Below are the code and all the weights of a small trained network. Each question names an input and a target symbol and asks about switching units off, where a switched-off unit gives its printed mean instead of its output.

import numpy as np


def w(rows, s, z=0):
    codes = np.array(rows[::2]) - 128.0
    scale = np.full(codes.shape[1], s)
    scale[-1] = z or s
    return codes * scale


def norm(h):
    return h / np.sqrt((h * h).mean(-1, keepdims=True) + 1e-5)


def f(y):
    return np.maximum(y, 0)


def softmax(a):
    e = np.exp(a - a.max(-1, keepdims=True))
    return e / e.sum(-1, keepdims=True)


def log_softmax(a):
    a = a - a.max(-1, keepdims=True)
    return a - np.log(np.exp(a).sum(-1, keepdims=True))


def net(x, mask):
    ids = ['αγηλμπσφ'.index(c) for c in x.split()]
    T = len(ids)
    res = E[ids] + P[:T]
    r = norm(res)
    for j in range(3):
        rows = slice(3 * j, 3 * j + 3)
        q, k, v = (r @ M[0][rows].T for M in (Q, K, V))
        z = softmax(np.where(np.tri(T) > 0, q @ k.T / 3**0.5, -1e9)) @ v
        o = O[0][rows]
        res = res + np.where(mask[j], z, o[:, -1]) @ o[:, :-1]
    y = f(norm(res) @ A[0][:, :-1].T + A[0][:, -1])
    res = res + np.where(mask[3:19], y, B[0][:, -1]) @ B[0][:, :-1]
    return log_softmax(norm(res)[-1] @ U[:, :-1].T + U[:, -1])


Q, K, V, O, A, B = {}, {}, {}, {}, {}, {}
E = w([
[150,141,175,209,182,98,149,114],'α',
[108,119,119,160,223,164,139,145],'γ',
[123,93,152,114,84,129,146,92],'η',
[111,94,179,86,148,155,112,134],'λ',
[105,149,144,124,124,189,81,83],'μ',
[255,123,74,89,176,134,115,174],'π',
[151,131,136,191,128,168,171,166],'σ',
[126,178,95,89,131,126,188,156],'φ',
],0.015)
P = w([
[179,26,2,168,137,91,74,134],'0',
[250,86,176,109,140,165,160,68],'1',
[217,114,179,116,134,154,152,69],'2',
[192,140,163,82,104,144,131,93],'3',
[156,136,179,110,116,145,125,101],'4',
[130,150,197,119,100,143,129,90],'5',
[99,152,198,134,100,129,123,101],'6',
[68,161,208,143,74,117,109,117],'7',
[55,172,216,163,88,128,97,128],'8',
[35,166,219,182,80,131,95,154],'9',
],0.006)
Q[0] = w([
[211,171,47,218,184,107,81,208],'H0',
[107,144,140,212,131,207,101,85],'H0',
[142,200,115,29,87,123,105,83],'H0',
[179,121,54,121,151,102,90,162],'H1',
[94,118,112,6,65,102,79,95],'H1',
[90,210,109,132,136,108,174,149],'H1',
[82,134,118,30,81,98,70,114],'H2',
[109,85,200,146,124,160,159,131],'H2',
[170,197,156,76,130,129,152,115],'H2',
],0.021)
K[0] = w([
[253,68,84,152,192,168,96,89],'H0',
[85,113,102,211,118,156,45,135],'H0',
[131,234,147,45,121,179,166,94],'H0',
[222,101,135,80,131,113,154,100],'H1',
[36,143,239,19,97,148,101,71],'H1',
[136,190,78,119,162,130,196,80],'H1',
[110,210,218,110,140,157,195,121],'H2',
[29,163,128,185,81,133,110,167],'H2',
[145,138,123,120,98,158,161,140],'H2',
],0.019)
V[0] = w([
[124,161,106,110,159,164,3,46],'H0',
[112,146,44,122,139,183,178,176],'H0',
[176,147,211,184,164,126,113,198],'H0',
[94,156,54,59,158,134,159,146],'H1',
[135,71,144,116,157,187,101,127],'H1',
[172,165,184,178,195,120,92,173],'H1',
[79,51,161,78,201,28,127,96],'H2',
[170,219,106,123,115,108,31,50],'H2',
[151,125,201,54,114,130,123,139],'H2',
],0.016)
O[0] = w([
[97,143,167,100,106,150,25,10,36],'H0',
[56,51,127,131,176,94,221,77,232],'H0',
[171,9,147,133,127,156,77,158,125],'H0',
[169,246,202,155,162,167,126,109,198],'H1',
[135,77,197,95,94,93,173,109,112],'H1',
[149,177,118,29,144,70,148,83,116],'H1',
[180,160,231,145,211,169,140,212,12],'H2',
[254,77,38,168,128,107,141,119,58],'H2',
[157,69,144,79,62,126,145,234,91],'H2',
],0.0081,0.011)
A[0] = w([
[174,115,102,115,145,108,102,146,16],'N0',
[101,166,72,112,100,131,70,76,2],'N1',
[134,146,160,109,113,110,115,155,44],'N2',
[109,135,128,119,142,123,153,94,141],'N3',
[142,131,121,165,104,107,137,77,113],'N4',
[119,133,116,147,155,157,127,146,124],'N5',
[131,125,100,144,169,127,149,130,116],'N6',
[130,124,112,113,118,111,100,151,128],'N7',
[112,253,52,109,147,111,195,165,32],'N8',
[182,124,84,111,143,116,100,152,55],'N9',
[92,114,106,107,129,81,164,156,113],'N10',
[132,142,137,204,136,167,85,156,69],'N11',
[123,147,145,127,93,172,144,109,125],'N12',
[146,122,93,104,96,102,123,112,119],'N13',
[103,116,114,118,99,114,103,160,164],'N14',
[156,137,166,117,125,108,99,137,56],'N15',
],0.024,0.0051)
B[0] = w([
[123,144,76,123,200,75,129,120,138],'N0',
[107,148,197,35,57,46,150,88,153],'N1',
[85,154,115,135,126,168,112,192,134],'N2',
[187,98,121,163,104,154,133,151,176],'N3',
[135,98,120,74,122,152,108,177,149],'N4',
[135,167,143,143,111,107,125,142,155],'N5',
[108,150,147,78,97,126,109,156,168],'N6',
[174,111,134,113,150,134,121,121,136],'N7',
[200,254,25,113,104,184,213,63,255],'N8',
[120,109,94,110,214,65,146,133,140],'N9',
[47,90,99,204,108,149,110,109,196],'N10',
[168,145,123,208,78,65,32,128,152],'N11',
[127,126,114,123,180,102,102,120,150],'N12',
[83,156,159,150,164,124,126,141,151],'N13',
[205,123,139,110,151,140,135,94,145],'N14',
[70,151,96,118,118,150,149,156,136],'N15',
],0.023,0.024)
U = w([
[122,93,57,91,232,70,126,142,113],'α',
[159,101,245,184,187,214,183,48,4],'γ',
[167,210,38,139,65,210,210,76,200],'η',
[38,170,165,91,123,230,102,224,81],'λ',
[107,120,176,31,15,86,121,42,137],'μ',
[254,22,108,78,68,218,118,181,67],'π',
[27,6,79,201,56,160,162,100,154],'σ',
[186,151,125,232,68,114,16,132,141],'φ',
],0.0058,0.0011)

Each question gives the input, a string of symbols that net reads in full, and the target symbol t.
The units are the heads (3 rows each of Q, K, V and O) and the neurons (one row each of A and B). Each row of codes is followed by its name. A weight is (code - 128) times the scale printed after its matrix; where a second scale follows, it is the last column's (O, A, B and U).
mask holds one flag per unit, heads first, then neurons. A switched-off unit (its flag False) gives its mean, the last column of its rows in O or B, instead of its output. The means were averaged over made-up inputs and are rounded, as every weight is.
A unit's drop is (log p(t) with every unit on - log p(t) with that unit switched off) / (log p(t) with every unit on - log p(t) with every unit switched off).
The circuit of an input: a set's keep is (log p(t) with only the set's units on - log p(t) with every unit switched off) / (log p(t) with every unit on - log p(t) with every unit switched off). Starting from the 12 units with the biggest drops (on a tie, the unit counted first), units are removed one at a time, each time the one whose removal leaves the highest keep (on an exact tie, the one counted first), for as long as the keep stays at least 0.8.
units of the circuit, in order: the units of the circuit, biggest drop first
most important unit: the unit with the biggest drop
top k neurons: the k neurons with the biggest drops, biggest first
heads that matter: for each layer, one digit per head in row order, 1 if its drop is at least 0.15 and else 0, layers parted by /
drop when u is switched off: that unit's drop, to one decimal
input φ μ γ σ γ, target φ: units of the circuit, in order => [H0, N11, H1]
input φ η φ α η η, target φ: units of the circuit, in order => [H0, H1, N8]
input φ η η φ φ λ η η, target λ: most important unit => H0
input σ γ π σ γ σ φ μ η, target σ: heads that matter => 010
input σ φ φ α, target σ: units of the circuit, in order => [N8, H0]
input σ α γ σ, target σ: units of the circuit, in order => [H0, N8]
input γ φ φ π π λ, target π: heads that matter => 111
input μ σ φ π σ π η φ γ, target μ: top 2 neurons => [N1, N8]
input γ σ λ α σ σ, target γ: units of the circuit, in order => [H2, N8, H0, N10]
input φ μ φ λ σ η, target μ: heads that matter => 100
input γ η σ γ φ π φ γ φ γ, target γ: top 2 neurons => [N8, N10]
input λ π π λ λ σ, target λ: heads that matter => 011
input φ μ σ α, target φ: heads that matter => 100
input σ α γ λ λ, target λ: top 2 neurons => [N8, N2]
input π φ η γ, target π: most important unit => H0
input π γ φ α, target π: drop when N2 is switched off => 0.0
input φ η η μ, target μ: drop when H0 is switched off => 1.2
input φ φ σ φ μ σ η λ μ γ, target φ: drop when N11 is switched off => 0.2
input γ φ η γ φ γ α α η, target φ: drop when N8 is switched off => 0.3
input φ σ φ η μ η, target α: most important unit => H2
